Below are the code and all the weights of a small trained network. Each question names an input and a target symbol and asks about switching units off, where a switched-off unit gives its printed mean instead of its output.

import numpy as np


def w(rows, s, z=0):
    codes = np.array(rows[::2]) - 128.0
    scale = np.full(codes.shape[1], s)
    scale[-1] = z or s
    return codes * scale


def f(y):
    return y / 2 * (1 + np.tanh(0.7978845608 * (y + 0.044715 * y**3)))


def softmax(a):
    e = np.exp(a - a.max(-1, keepdims=True))
    return e / e.sum(-1, keepdims=True)


def log_softmax(a):
    a = a - a.max(-1, keepdims=True)
    return a - np.log(np.exp(a).sum(-1, keepdims=True))


def net(x, mask):
    ids = ['ΔΨΩαγεζηλμξτ'.index(c) for c in x.split()]
    T = len(ids)
    res = E[ids] + P[:T]
    q, k, v = (res @ M[0].T for M in (Q, K, V))
    z = softmax(np.where(np.tri(T) > 0, q @ k.T / 4**0.5, -1e9)) @ v
    res = res + np.where(mask[0], z, O[0][:, -1]) @ O[0][:, :-1]
    y = f(res @ A[0][:, :-1].T + A[0][:, -1])
    res = res + np.where(mask[1:9], y, B[0][:, -1]) @ B[0][:, :-1]
    return log_softmax(res[-1] @ U[:, :-1].T + U[:, -1])


Q, K, V, O, A, B = {}, {}, {}, {}, {}, {}
E = w([
[130,247,173,135,228,130],'Δ',
[139,107,198,163,103,148],'Ψ',
[151,60,169,118,90,50],'Ω',
[152,85,156,186,141,175],'α',
[98,73,167,46,98,102],'γ',
[136,48,145,176,112,68],'ε',
[201,103,155,172,106,145],'ζ',
[254,88,144,111,152,173],'η',
[74,53,104,86,185,139],'λ',
[126,81,92,114,135,67],'μ',
[66,67,172,162,87,96],'ξ',
[94,172,120,38,39,72],'τ',
],0.018)
P = w([
[110,216,254,136,239,93],'0',
[140,138,238,147,219,117],'1',
[145,132,217,144,192,118],'2',
[137,112,199,149,172,118],'3',
[133,101,181,149,159,125],'4',
[132,89,163,147,147,124],'5',
[132,79,147,150,133,131],'6',
[132,70,132,148,122,135],'7',
[133,62,116,147,114,140],'8',
[132,55,102,148,100,142],'9',
[135,47,86,144,90,147],'10',
[135,37,78,147,82,151],'11',
[134,28,58,150,82,162],'12',
],0.0092)
Q[0] = w([
[136,2,152,153,95,82],'h0',
[188,104,147,143,150,168],'h0',
[87,152,88,122,117,98],'h0',
[177,114,150,112,125,165],'h0',
],0.02)
K[0] = w([
[139,50,79,133,34,166],'h0',
[140,150,4,130,121,140],'h0',
[126,114,192,144,139,118],'h0',
[123,142,36,69,142,142],'h0',
],0.015)
V[0] = w([
[185,179,172,39,63,2],'h0',
[50,103,71,136,144,67],'h0',
[128,120,103,17,241,161],'h0',
[33,164,219,86,65,169],'h0',
],0.0078)
O[0] = w([
[149,58,209,154,61,126,184],'h0',
[141,191,202,134,161,9,162],'h0',
[105,100,42,165,109,50,132],'h0',
[111,95,137,26,126,122,4],'h0',
],0.011,0.003)
A[0] = w([
[255,154,187,141,57,113,126],'n0',
[166,203,200,158,179,234,145],'n1',
[176,166,203,195,148,164,17],'n2',
[118,10,104,115,80,65,1],'n3',
[91,192,89,77,66,99,171],'n4',
[139,81,205,106,70,71,97],'n5',
[190,246,205,198,252,144,33],'n6',
[174,63,151,149,239,127,21],'n7',
],0.0093,0.0031)
B[0] = w([
[26,151,135,139,116,165,241],'n0',
[114,121,64,36,231,195,174],'n1',
[152,156,140,75,75,237,188],'n2',
[83,171,36,69,128,149,211],'n3',
[41,61,188,174,56,138,132],'n4',
[171,109,87,104,135,47,255],'n5',
[147,254,76,154,122,92,188],'n6',
[54,136,175,227,62,103,213],'n7',
],0.0092,0.0091)
U = w([
[117,201,64,85,200,122,57],'Δ',
[127,131,98,67,138,194,135],'Ψ',
[54,82,145,129,11,131,56],'Ω',
[127,107,106,115,141,138,106],'α',
[143,153,56,27,122,135,54],'γ',
[118,193,177,192,63,143,147],'ε',
[174,18,111,167,99,201,168],'ζ',
[138,127,55,130,104,164,202],'η',
[1,89,107,146,198,124,75],'λ',
[188,70,100,213,121,51,253],'μ',
[144,111,206,57,212,137,189],'ξ',
[111,125,89,118,118,128,27],'τ',
],0.0081,0.0059)

Each question gives the input, a string of symbols that net reads in full, and the target symbol t.
The units are the heads (4 rows each of Q, K, V and O) and the neurons (one row each of A and B). Each row of codes is followed by its name. A weight is (code - 128) times the scale printed after its matrix; where a second scale follows, it is the last column's (O, A, B and U).
mask holds one flag per unit, heads first, then neurons. A switched-off unit (its flag False) gives its mean, the last column of its rows in O or B, instead of its output. The means were averaged over made-up inputs and are rounded, as every weight is.
A unit's drop is (log p(t) with every unit on - log p(t) with that unit switched off) / (log p(t) with every unit on - log p(t) with every unit switched off).
The circuit of an input: a set's keep is (log p(t) with only the set's units on - log p(t) with every unit switched off) / (log p(t) with every unit on - log p(t) with every unit switched off). Starting from all 9 units, units are removed one at a time, each time the one whose removal leaves the highest keep (on an exact tie, the one counted first), for as long as the keep stays at least 0.8.
circuit, biggest first: the units of the circuit, biggest drop first
most important unit: the unit with the biggest drop
top k neurons: the k neurons with the biggest drops, biggest first
input λ Δ μ α τ ε γ Δ λ γ γ η Ψ, target ζ: circuit, biggest first	(h0 n6 n0)
input η λ η μ μ η Ω Δ γ λ τ μ ζ, target Ω: most important unit	n0
input λ α ζ Ψ Ω Ω α, target Δ: top 2 neurons	(n1 n6)
input Ψ η ξ λ ξ μ ε η, target ε: circuit, biggest first	(h0 n7 n0)
input ζ μ τ ζ μ Ω η μ μ Ψ, target ε: circuit, biggest first	(h0 n6)
input λ α λ τ τ, target Ω: top 2 neurons	(n4 n1)
input λ τ Ω ξ ζ Δ Ψ, target Ψ: circuit, biggest first	(n1 h0)
input γ η τ η λ Ψ η α, target ζ: circuit, biggest first	(h0 n6 n3)
input Δ η ξ α ζ α, target Ψ: circuit, biggest first	(h0 n1)
input Ψ Δ τ ε τ λ λ ζ Ψ, target μ: circuit, biggest first	(h0 n0 n3)
input α Ψ λ Δ η η, target ζ: top 3 neurons	(n6 n5 n3)
input μ μ α ζ, target ε: circuit, biggest first	(h0 n6 n0)
input Ψ τ α Ω τ γ α, target Ω: top 2 neurons	(n0 n7)
input γ α τ, target Ω: top neuron	(n4)
input μ η α ζ γ η λ Δ λ τ α Ψ, target Ω: top 3 neurons	(n0 n1 n6)
input λ ζ μ μ ξ Ψ α η ξ η λ η, target μ: circuit, biggest first	(h0 n3 n1)
input ξ μ η α μ ζ η μ μ ε Ψ, target ε: top 4 neurons	(n6 n3 n0 n2)
input μ ε μ, target ε: circuit, biggest first	(h0 n6 n1)
input ζ μ η α μ ζ Δ ζ η λ α, target μ: top 2 neurons	(n0 n3)
input α μ ε η η η λ ζ Ψ Ω Ω Ω, target Ω: top 2 neurons	(n0 n1)
